Facts:
Σ 930 <- baplis bikla bovidrun bubas dasken fledrefe kezo kofleskil kotel lubro madrok megrer nagi nobra nomom nugre plivik sagribru sobrek toflur trivos zeski
Σ 769 <- bese botri daklos driru duplur fadin fomel grivor kagror kedil kloflifik loga matrol mibo mikle nasor natin nubru padram plaklel plavis plelitru plinal poken ponum rofloler rudror stovon taskapel trabe trafo triplam trorik zarun zustik
Σ 993 <- bigru branir bratri dodrus driduk flivun grotrul gutrun kaso lolos mumol naro nuflom pekloso plopum plufal sirifle sugrazur triguvel trumis zedrir zele zufli
Σ 137 <- biklotar breste bropla degum drifir druflen duziron feme gebi gofli goze grapli gufim kazifen klunok losazom mutrin nusir pilas seflan sibrir skeruk skestir steku tasu tropal ziska
Σ 55 <- bipal brudruk dazi dredri drenom dridru fivun flanu fliskadris flolur flubre grikon grugrok gruskigrol kista kistarol morum pibrem pirak plibes pligra plisis pubrun rakal seskam skuplu stesto tiplas togre trabefla triplus tripu voko
Σ 913 <- brutrum bunel detral drogubek duleru figrar flibon grenim griskon grobu kesti kiplan kletolu klidro klinu loba mitevum nubaflor piplum pizedek plerul poskon rigrun rovapler segefo tiflas todrim vavi
boko ψ: nuflom driduk bese zeski
brazus ψ: libo lolos trabefla klidro trumis
brutrum ψ: kedil poken
buga ψ: libo kistarol biklotar
daskisin ψ: megrer stovon tiplas bese
dazi ψ: bikla skestir plopum
detral ψ: fuflis kaso stovon pluskik breste
drogubek ψ: tiflas bratri ginun trorik stestu
flolur ψ: stovon kedil bovidrun limur branir morum
grikon ψ: bikla skestir ziska
gruseflil ψ: rigrun kiplan bubas zarun flanu stesto
gufim ψ: griskon plerul bikla stutro kezo dasken
kazifen ψ: gruskigrol rovapler stovon flubre nagi trorik
kista ψ: griskon pluses libo pilas drifir
klunok ψ: plavis grobu poskon segefo
kofleskil ψ: gutrun triplus nusir tiplas
lifli ψ: nuflom bubas kistarol
mitevum ψ: pluses
mutrin ψ: stovon poskon
natin ψ: plelitru kesti plaklel zarun pligra
nubaflor ψ: pekloso voko plinal fliskadris biklotar
nugre ψ: brode dredri
plufal ψ: fetroski griskon drenom daklos lolos bratri
rudror ψ: rovapler pekloso feme zufli
runume ψ: brotrok zustik toflur
sibrir ψ: flegogan fomel
sirifle ψ: gutrun drenom ponum druflen zarun
stifedro ψ: padram seskam
stiplis ψ: triplus plivik pilas
taflo ψ: triplus fliskadris
togre ψ: pluskik sobrek plaklel segefo kotel fledrefe
trabe ψ: grotrul brode kezo
triplam ψ: flivun zeskir pluskik fadin sobrek bropla
triske ψ: pubrun zudri nusir kiplan stesto
trivos ψ: nolok bubas
zedrir ψ: tiflas loga ponum skestir mibo druflen
bese ρ fetroski nomom
bigru ρ trivos plavis
bovidrun ρ pizedek rofloler biklotar
brazus ρ libo tripu
breste ρ plerul voko bratri
brotrok ρ losazom pluses
driru ρ kofleskil
druflen ρ kotel
duleru ρ kagror ponum grugrok pibrem
duziron ρ gruskigrol vetri driduk
fadin ρ brudruk figrar plibes bunel
flanu ρ plavis nugre nubaflor fledrefe
flegogan ρ klidro
fliskadris ρ loga ziska plibes
flivun ρ pekloso flofo seskam skestir pilas bubas segefo
flubre ρ gutrun natin
fotun ρ brutrum bunel
fuflis ρ fetroski plibes bunel sagribru dasken
gebi ρ nuflom tropal
gofli ρ klunok degum duplur bunel
grenim ρ tropal nagi zedrir
grivor ρ megrer
grotrul ρ rofloler zudri figrar skestir sibrir
gruseflil ρ triplam
kaso ρ matrol pekloso plibes
kiplan ρ plufal plopum travuse skeruk
kistarol ρ trugan plavis grugrok mibo
klinu ρ trugan plibes skeruk
lifli ρ nuflom kedil ponum sirifle
loler ρ mitevum flofo ziska
lolos ρ fivun bropla
mikle ρ bipal kloflifik daklos bratri zufli
morum ρ nuflom boko figrar togre feme dasken
mumol ρ segefo
mutrin ρ fivun pilas fledrefe
nobra ρ flofo biklotar skeruk
nolok ρ nuflom bratri
plaklel ρ driduk pligra
plisis ρ gruskigrol kedil voko dasken
plivik ρ goze drenom triplam duplur
poskon ρ fomel
rakal ρ branir feme
rigrun ρ fivun grapli
rudror ρ bipal nubru
seflan ρ drenom klunok taskapel
skuplu ρ plerul ziska taskapel fledrefe
steku ρ matrol seskam branir skestir kotel fledrefe
stesto ρ plerul buga klidro naro
stestu ρ bratri daskisin zufli
stiplis ρ rovapler pluses nuflom grugrok bratri detral
stovon ρ matrol gruskigrol pibrem
stutro ρ plufal grugrok kofleskil nubaflor plopum
taflo ρ fetroski plelitru drenom loba plinal
tasu ρ kesti kofleskil nubaflor
tiflas ρ rovapler stifedro pubrun nuflom
tiplas ρ kagror kesti toflur sibrir
todrim ρ gruskigrol pizedek nivuzor libo bratri pligra
tonen ρ trugan
trafo ρ toflur
triguvel ρ kazifen pluskik kesti daklos voko figrar detral sugrazur
triplus ρ detral
triske ρ feme zustik
trumis ρ daskisin travuse
vavi ρ plufal kupos
zarun ρ mitevum kloflifik fomel trorik
zele ρ voko dridru
zeski ρ mitevum brode sagribru zedrir
baplis κ [seskam]
breste κ [rovapler]
bropla κ [sibrir gufim]
dodrus κ [nusir]
dredri κ [padram]
drenom κ [driru]
dridru κ [pibrem]
driduk κ [sagribru]
drogubek κ [sagribru]
duplur κ [rigrun]
duziron κ [baplis]
fivun κ [padram triplus]
flanu κ [drenom skuplu]
flibon κ [plelitru zustik]
fliskadris κ [voko]
gebi κ [grapli]
goze κ [skeruk]
grapli κ [klidro]
grenim κ [losazom]
grivor κ [nagi]
grotrul κ [brutrum]
gufim κ [goze]
gutrun κ [flolur plopum]
kazifen κ [pizedek]
kedil κ [trabe]
kletolu κ [pubrun]
kloflifik κ [mitevum]
klunok κ [bropla fledrefe]
loba κ [bipal biklotar]
madrok κ [kista]
mikle κ [todrim]
nagi κ [kagror]
naro κ [megrer flolur]
nasor κ [kedil ziska]
natin κ [rudror]
nomom κ [zarun drifir]
nubru κ [kloflifik poken]
piplum κ [nubaflor]
pirak κ [grivor plibes]
pizedek κ [kazifen]
plelitru κ [zustik]
pligra κ [botri]
ponum κ [fadin]
poskon κ [flibon zustik]
rakal κ [bubas sirifle]
seflan κ [tropal]
seskam κ [sugrazur]
sibrir κ [bropla]
sirifle κ [tasu]
skuplu κ [lolos]
steku κ [plaklel]
stesto κ [zele]
taskapel κ [mikle]
tasu κ [griskon]
tiflas κ [trabe]
todrim κ [steku taskapel]
trabe κ [kedil]
trabefla κ [fliskadris]
triplus κ [dredri]
trivos κ [nuflom]
zarun κ [nomom]
zedrir κ [kiplan]
zeski κ [bubas]

Known rows:
[  5  25 -15   1  29 -14 -45  28  -2 -25 -48  30 -30  -4 -13 -17  -2 -20
 -26  18  29  -5  11  31  42 -14  91   0  -5 -16 -20   2  10]: flubre
[ -7  45   0  38   7 -26 -43  16   5 -11 -41  46  14 -17 -43 -25   0   8
  -4 -16  -3  44   3  41  40  -9  69  12 -14  10 -46  -4  17]: pligra
[  9   5  10 -34  31  -8 -18   8  13 -10 -56  47  37  13 -16  -7 -35 -15
 -22 -40  14  -5   7  18  32  -5  63  17 -16 -12 -50   3  11]: poken
[ 40   8  33 -59 -45  14 -12 -42 -35 -15   7  44 -38  60 -17 -33   4 -28
  63  -3   0 -38  54 -28   1  -9  23  -8  28 -14  -5 -21  11]: mumol
[  4   7  13 -29 -11  15 -16 -22 -12 -14 -13  14  20  18 -14 -13 -19   4
  28 -28  -2   6   2  -9  14  -4  16  16 -14  13 -21  -3  -5]: nivuzor
[ -9  -8  17 -25 -17  31   4 -13 -38 -23   1 -11  14 -20  17 -32 -36  32
  44   1  41  21 -21 -31  12   5 -14  -5 -52  44 -32 -45  -2]: gufim
[ 47 -19 -61 -59 -27  28 -35   4   8 -57 -42 -29 -91  27 -17   5  14  16
   3  13  37 -22 -12 -15   3   3  10 -14   4  44   9  11   0]: rigrun
[ 21  10  28 -26 -10 -15  -1  27 -15 -16 -35  26  -3   4 -29 -37 -17  19
  18   6  10  -7 -27 -12  -4  12   3 -22 -49  23 -50 -44 -15]: daskisin
[ -5  20  20  -5  24  10 -23  -3 -13  -3 -36  32  45   0  -8 -18 -34 -14
  16 -25  21  19  14  13  36  -8  59  15 -21 -10 -36 -14   4]: matrol
[-18  -6 -52 -12  -3   4 -27 -32   4 -18 -13 -18   9 -20  15   7  -2  35
 -22 -25  23  33 -23 -15  21 -10   8  24 -20  62   4  14   5]: bikla
[ 22  17   3 -27 -11 -21 -19  -5   5   1 -32  34  18  35 -35  -8   2   2
  -5 -14  -8  -3  -6  -7   2   1  17   1 -15  19 -23  -6 -12]: limur
[ 17   0 -25 -18 -13 -26   0 -31   9 -18 -26  27   7  11  25  -3  -6  32
 -30 -35  29  -2 -25 -31  -5   5   0  -5 -16  51 -22  -7  13]: nusir
[ 12   7  19 -29 -12   7 -11  13 -40 -31 -15  18 -40  -6  -3 -44 -18  -1
  28  36  38 -26  -1  -8   8   4  22 -27 -25  10 -16 -55  -5]: triske
[-18  31  10  20  17  12 -42   6  -7  -8 -32  21  25 -16 -38 -22 -23  -8
  24 -11  -9  37   6  40  49 -19  60  21 -20  -6 -39   1   6]: pirak
[ 18  -3 -52 -51 -38  51 -34  -9  -2 -37 -21 -33 -20  30 -46   2 -12  14
  39  -7 -23  25 -26  -4  10  -8 -19  -4 -20  41  -5  21 -22]: pizedek
[ 26  18 -73 -43 -43  12 -18  -7  21 -50 -39  -3 -40  32 -32   0  -7  11
 -17 -26 -19   8 -29  -3 -14   1 -22 -25  -4  51 -26  31   5]: rovapler
[ -3  -5  19 -34   2  23   1 -24 -27 -14  -6  -9  23  14   3 -11 -34   7
  38  -5   1   7 -24 -27  -1   7  -2  -1 -39  18 -21 -24 -31]: sibrir

Rows:
No name comes twice in this set of rows, the named rows included.
[  2  18 -61 -31  22 -14  -9  11  14 -28 -29  -1   6   7  10  15   5  35
 -36 -22  13   9 -59 -15 -17  37  12 -12 -24  32 -32  -9 -12] -> megrer
[ 45  22  28 -40 -71 -19 -25 -19 -14  22   4  63  -5  54 -58 -38  32 -12
  41 -20 -19  -4  34 -37  10  -7  -7  14   4  16 -26 -39  26] -> driduk
[-20  48   3  31  -9 -36 -35 -15 -10  -2 -17  65  22 -35 -20 -37   7  15
 -16 -24   8  34  12  22  49 -20  57  26  -4  28 -42 -19  46] -> ponum
[ 21  -7  23 -13  14 -15 -10  10 -16 -24 -36  13 -30  30   0   0  19  18
  17  29  43 -32 -30 -16 -15  19  32 -15 -14  20   4 -48 -59] -> mutrin
[ 35  34  -1 -89 -52   6  10 -40 -22 -21  21  58  -8  41  -3 -29   1  -7
  37 -54   0  -7  41 -58  13  18   0  16  27   9 -65 -21  68] -> plopum
[ 13  -2 -46 -45 -44  44 -45  -6  -2 -14 -10 -35 -11  27 -61  -4   1  24
  50  14 -32  27 -28   2  17 -18 -20  10 -31  50   6  21 -17] -> piplum
[ 47   6  61 -64 -80   9 -18   1 -43  18   7  35 -10  23 -51 -69  -8   1
  79  11   9  -3  22 -44  24  -2 -22  -4 -38  19 -54 -58  32] -> zedrir
[ 10  24  -2  -3  18 -30 -40  12  -3   4 -41  46  -5  -2  -1 -25   7 -18
 -35   8  33 -21  20  16  28 -14  87   9  -2 -17 -11 -24  16] -> bese
[ 13 -20 -50 -39   4  -5 -25  -5  22 -12 -40 -11   8  -3  10   8 -13  37
 -34 -30  37  12 -45 -10  14  -8  12  11 -32  62  -9   9   3] -> bubas
[  5   8  30 -10  -8  -4  -8  10 -19  11 -24  -2  28  26 -22 -25   3  17
  28  20  -4   6 -43 -16 -16  15 -12 -17 -50  17 -15 -43 -59] -> klunok
[ 44  38   3 -53 -78 -29 -25 -18 -13  25  27  65 -12  39 -42 -37  50   6
  31 -25 -16   8  36 -58  17  15   2   7  14  19 -46 -43  57] -> gutrun
[  3 -14  -2  17   8 -38 -26 -12 -20  -8  -2  27 -34  27 -36 -15  22  11
 -13  14  -6 -18  -8 -15 -35   1  41 -10   6  27  44 -38 -48] -> breste
[ 15  -4  23 -39 -11  -6   1  13 -16  -1 -33  -3  15  13 -11 -27 -23  31
  18  13  17  -2 -44 -20  -8  13 -11 -22 -63  31 -31 -44 -31] -> kazifen
[ -3  28 -31   7   2  -4 -42  16  14 -12 -45  39   3 -31 -10 -24 -15   7
 -15 -32  38  33   9  21  62 -16  58  17 -11  20 -59  -2  57] -> drenom
[  8  -3 -15 -19  -7 -14 -13 -25  -1   2 -18  10  20  16   1  -8  -4  17
 -15 -18   7   2 -22 -32  -5   5   0   3 -21  35  -4 -18 -11] -> feme

Now the same objects, written a new way:
Known rows:
[ 19  -2   7 -12   1  -4   5   3  19 -12  -5  -9 -16   1   5  -5 -22  17
  25   6   5  -7  -3  -5  -7  -8  -8 -32  -6   1 -11 -14 -21 -19  11]: poskon
[ -1   9 -13  -3   8   8  -4  13  14 -14   0  -1 -14  10   7  23  -4  12
  -7  -4  16  -7   6 -12 -10   4   9  -7  11 -15 -25 -11 -22   7  12]: tasu
[  3 -12 -11   7  -3  -8   3   5 -18  -9  -2  18 -12  18 -11  21  20   4
  -6   0   6  -5 -13  -8   4   7  17  27   4 -15  -2   8   3  13  18]: skuplu
[  1  -3  -7   1  -4  11 -17   0   8   3  19 -21 -32  -2  15   5 -21   5
 -22   2  -8  -3  11  -6 -16 -13   1  -5   8   4 -19 -33 -18  15 -15]: nubaflor
[  8 -13   4 -10 -10   0   4   5   5 -15 -14  -1 -17  12  -4   7  -6   5
  12   6   0  -2 -19  -3  -3  -5   1  -6 -17  -2  -2  -5  12 -12  18]: bovidrun
[ 29 -18  22 -16 -24  14   7   2   7   1  -1 -16 -22 -12  -7 -19 -25  -6
  18   2 -25  -2 -11   4 -19 -30 -16  -6 -32  23  11 -17  12 -24 -15]: bratri
[ 18 -25  16 -13 -10   7  14  -1   2   0 -14 -16 -30  -3  -5 -25 -19   3
  24   9 -18  17 -38 -13 -16 -26  -7 -30 -19  23   4  -8   2  -5  14]: flivun
[  4  -7  -5  -1  -6   1  15  12  -7 -16 -12  21  -6  21 -14  27  20   5
   8  -1  10 -15 -15  -9   1   2  13  18 -10 -18  -6  13  31  -7  20]: tiplas
[ 17 -27  16 -10 -21  26  11  -2   2   6   4 -11 -26  -8  -3 -20 -35   5
  21  13 -19   6 -20  -1 -16 -34  -7 -11 -24  22  -3 -13  29 -14 -22]: plopum
[  3  -4   3  -9 -10  -7 -15   4  14  -2   0  -8 -30  -9   3   5 -24   9
  -4  -4  -4  -8   7   1 -22  -6  -9  -6  -4   4 -10 -26 -32  -9  -6]: figrar
[ 30 -20  22 -15 -24  15   6   1   8  -2   2 -16 -21  -9  -3 -23 -23  -7
  21   4 -23  -1 -13   0 -17 -29 -13  -9 -26  20   8 -14  12 -19 -10]: zufli
[  7 -14   3  -4 -16  -1  -2   1   1  -8  -9   2 -21  17  -2  11 -14   9
   1  16 -10 -12 -15  -5 -21  -3   4 -10 -23   1   0 -11  14  -3  -4]: bubas
[  7 -11  -8  -4  -7  -3 -25   1   6   4  19 -18 -37  -7  11   2 -22  -4
 -16   2  -9  -2   9  -5 -12  -3  -1   3  15   4 -10 -35 -33   9 -14]: mitevum
[  7  -5   2  -3  -9  -8   0   6   6 -10 -13   6 -17   9  -6  21  -8  12
  12   3   1 -20  -2  -1 -13   3  -1  -9 -12  -7  -8  -7   3 -15   5]: zudri
[ 10 -12  -3 -15  -3 -14   3   7  11 -17 -10   7 -17  14  -8  16  -1   9
  15   6   9  -6 -19  -9  -7   9   5  -9  -4 -10  -3  -4 -13 -15  19]: fuflis
[ 25 -23  18 -16 -12  20  13   0   7  -5  -3 -17 -22  -4  -2 -27 -19  -4
  23   6 -18  10 -23  -7  -7 -33 -12 -19 -21  19   4  -8  13 -12   3]: trumis
[  9  -1   9 -12  -9   4  -3   8  20  -9  -9  -9 -24  -1   1   8 -28  11
  17   2  -3 -15   4   0 -20 -10 -11 -28 -14   2 -13 -19  -2 -22  -4]: kesti

Rows:
No name comes twice in this set of rows, the named rows included.
[ 12 -11 -14   1  -1  -9 -16  -1  -7  -3  14  -5 -22   7   8   6   4   2
 -13   2   8   0   3  -4   5   6   6  20  13 -11  -7 -12 -35  16   6] -> gruseflil
[  6 -11  -8   8 -10  -1  -3  11 -14 -13   9  24 -13  13 -12  29  15 -11
 -12  -1   2 -19   5   0   6  -1   9  40   0 -18   0  -1  22   2  -7] -> bipal
[ 21 -25  11 -16 -12  10  -2   2   3   0   9 -18 -33 -12  -1 -24 -20 -18
   5   0 -18  22 -24  -9  -8 -31  -7   5 -11  22   6 -21   1  -2   2] -> zele
[ -9   0 -11   5   3  -4 -15  11   6  -5   2   8 -26   6   1  31 -16   8
  -5   0   6 -20  14  -3 -14   6   1  -6   9 -17 -22 -19 -12   4 -13] -> skeruk
[  8 -11  -7  -4  -2 -12  -8   4   0 -10   2   7 -19   9   1  10   0   7
  -2   1   9  -2  -7  -7  -2   3   3   5   3 -10  -5 -10 -27   3  13] -> fotun
[ 20  -5   4 -14   0   9  -3   8  23 -16   3  -7 -22   6   4   4 -30   4
  14  16  -4  -8  -4  -9 -18  -9  -3 -34 -12  -1  -9 -21  -6 -10  -8] -> griskon
[ 16 -15  10 -13 -20  -9  -3   3   8  -9  -9   5 -18   6  -6  10 -10   5
   9   4  -6 -16  -7   7 -15  -1  -4   5 -22   2   4 -11   5 -22  -3] -> dasken
[ 18 -18   8   1 -23  20  -8  -7 -11  17  17 -30 -30 -14   8 -28 -15  -6
 -10  -3 -28  11  -2   2  -7 -32  -9  12  -8  24   0 -21  -4  19 -12] -> plufal
[ 21 -24  13 -20 -14  17   1   2   4  -3   4 -19 -28 -12   1 -26 -10 -10
   4  -4 -13  27 -29  -7  -9 -31  -5   4  -9  22   3 -14  -8  -1  10] -> triguvel
[  4  -3   0 -12   0   7 -10  10  16  -7  -1 -15 -24  -3  10  -4 -16   4
   1  -7   8   8  -5  -8  -8 -12  -4 -12   4   1 -20 -20 -22  -2  16] -> duleru
[  1 -13  -6   8 -14   3 -15  -6 -13   5   6 -14 -26   6   7   1   1   2
 -20  -1  -4   1   4   2   2  -7   1  21   3   2  -8 -15  -6  21   0] -> nugre
[ 13 -10   0  -4  -7 -10  -4   4   6 -13  -6  10 -17  11  -5  16  -9   9
  12   8   4 -18   0   0  -9   8  -1  -4  -8  -8  -3  -8  -5 -13   2] -> brode
[  2  -8  -8   9 -15   5   0  10 -13  -9   4  21 -10  16 -12  30  15   0
 -19  -3  -4 -17   0  -2 -11   4  14  36 -10 -17  -3   1  14   8  -7] -> pibrem
[ 11  -7   6 -17  -6   4  -3  10  25 -15  -1  -7 -24  -2  -2  11 -32  -1
  16   5  -2 -14   2  -1 -14 -12  -8 -24 -10   1  -8 -28   5 -28 -11] -> rovapler

Now the same objects, written a new way:
Known rows:
[ -2  27   1   6  21 -33 -11  14 -29 -69  18  12 -25  10  16   7  -7 -12
 -14 -20  -6 -13 -22   7  10   5  32   9  23 -17   4]: mutrin
[-24 -43   4  60  33 -39  10 -10 -26 -63  34  -1 -32   2   3   6   4 -38
   2 -14  -8   4  -7  16  12  16  15  10   3 -13  19]: gufim
[-20 -15  15  32  10 -49  27  -9 -14  32  48  -5 -16  -3  -8   0   5 -24
 -12   2  -9 -16  -6  26  -1  12  20   5   1  -8  21]: skeruk
[-20 -16   8  41  23 -48  22 -10 -17  20  46  -6 -19  -5 -10   2   7 -25
  -7  -6 -14 -11 -10  24  -9   8  27   4   0  -7  11]: bropla
[-23  24  33  32  -8 -49  28  -8  -8  16  35   2 -11  -2 -12  -1  -1 -32
  -9  10   4  -5   8  14 -11  23  -3  -3  27  -8  13]: losazom
[-23  22  36  32 -11 -51  23  -8  -6  17  33  -2 -10  -3 -13   0   2 -32
 -11   8   5  -6   6  13 -12  20   1  -6  24  -7  13]: tropal
[-31   3  27  17   9 -49  15  -8   9   0  20  -9 -11   3  -7   2   7 -21
 -11  21 -10 -11  -6  22 -12   9  27   5  11 -11  11]: degum
[-23   9   3  17  17 -46  36 -11  -1   9  15   9 -13   4   4   5  11  -1
   6  25 -17   0   3  32 -17   9  16  14  28  -7 -17]: flubre
[-33   2   5  14  23 -35  29 -12  -1  19   9   3 -19   3   0   0  12  -7
  -2  38 -25   0  -1  33 -14  15  18   7  26 -12 -18]: stesto
[-27  29  14  22   1 -34  37  -5 -14  26  27  14 -14  -2   2   3   8 -14
  -3  -1 -13   5  10  23 -18  21   0  -2  36  -1 -20]: morum
[-34   4  22  20  -3 -49  25  -5   1  15  26  -7  -7   3  -5  -1  -5 -13
 -19  17  -6 -15   6  25   0  15  18  11  21  -7  16]: zustik
[-40  37  33  33   8 -36  26  -6 -23  -1  20   5 -13  -3 -14  -4 -16 -30
 -17  12 -11  -1  15  14 -10  27  -2  -2  41  -6   2]: mikle
[-19  15  14  42   2 -36  -2  -3 -24 -46  26   1 -27   7  -5   2 -16 -27
 -11   5   7   2   4   7   0  26   4  -4  36 -12   6]: rudror
[-23 -12  17  19  12 -33  -1  -1  -2 -40  18  -3 -28   8   6   2  10 -32
 -15  20   0 -10 -20  12  14  18  26   2  10 -27  21]: nugre
[-44  14  28  12  30 -29  26   1  -9  -8  16   0 -17  -2 -10  -6   6 -24
 -21  11 -22 -11 -10  20   0  21  20   6  22 -13   5]: grotrul
[-45   8  22  18  17 -40  20  -2 -17   0  20  -6 -11   3  -7  -4 -11 -15
 -26  20 -20 -15   9  27   0  12  23   5  24  -7  10]: tonen
[-41   5  21  25  18 -51  13  -7  -9  -5  18  -5 -10   4 -10  -1  -9 -17
 -18  28 -16 -12   9  26 -10  10  20   8  23  -7   8]: foplar

Rows:
No name comes twice in this set of rows, the named rows included.
[ 15  31  -2  26 -17 -44   5  -5 -12 -28  30  16 -19  11  22  13  -2 -12
   6  -9   9   6  -4  10  -6  12   7   4  33 -15 -13] -> flolur
[-48 -13  40  33  20 -43  38  -7   1 -42  10   3  -9  -4  -2  -1  17 -31
  -3 -11 -12   0   3  18   4  13  10  16  13  -5  17] -> bikla
[-13 -28  -1  39  23 -40   2  -6 -31 -18  45  -2 -34   4   4   0   4 -38
 -10  14  -5  -8 -16  21  12  15  21   1   1 -23  23] -> sibrir
[-17 -14  19  24  10 -48  26  -7  -6  33  50  -9 -15  -6  -7   0  14 -28
 -13  -7  -7 -17 -15  21   0  11  26   4  -3 -10  23] -> fledrefe
[-28  -6  13  34  15 -39  -3  -8  -6 -59  11 -10 -24  11   7   1 -11 -28
 -12  26  -7  -3  -4  15  11  14  24  10  20 -20  14] -> trabe
[-10  48  12   4  25 -48  15  12 -40 -21  22  19  -9   3   5   0 -13  -7
 -20  -8 -14 -19  -1  16  -5   5  18  12  33  -8   5] -> stovon
[-33 -12   7  33  12 -41 -16 -10  -9 -25  16 -17 -32  16  -3   0 -13 -28
 -19  52  -2  -8  -4  22   4  18  30  -2  16 -25  17] -> buga
[-38  -2  35  19  -1 -47  25  -7   7   8  22  -6  -5   2   3  -2   6 -21
 -14  14  -8 -13  -1  21   4  11  22   5   8 -10  20] -> ziska
[-54  13  23  19  24 -34  28   0 -23  -6  19  -2 -13   2  -9  -5 -12 -17
 -24  14 -25 -11  13  26   2  19  16   8  29  -3  11] -> stutro
[-34  31  32  36  -4 -40  23  -6 -19   3  25   1 -11  -3 -13  -2 -15 -25
 -16  -4  -5  -3  12  14  -8  25   2  -1  37  -5   5] -> plaklel
[-20 -25  -9  27   3 -37   7 -15  13 -16  14  -7 -32  15  10   8  11  -9
   3  46  -4   4 -11  27   1  17  21   8  20 -21  -3] -> kista

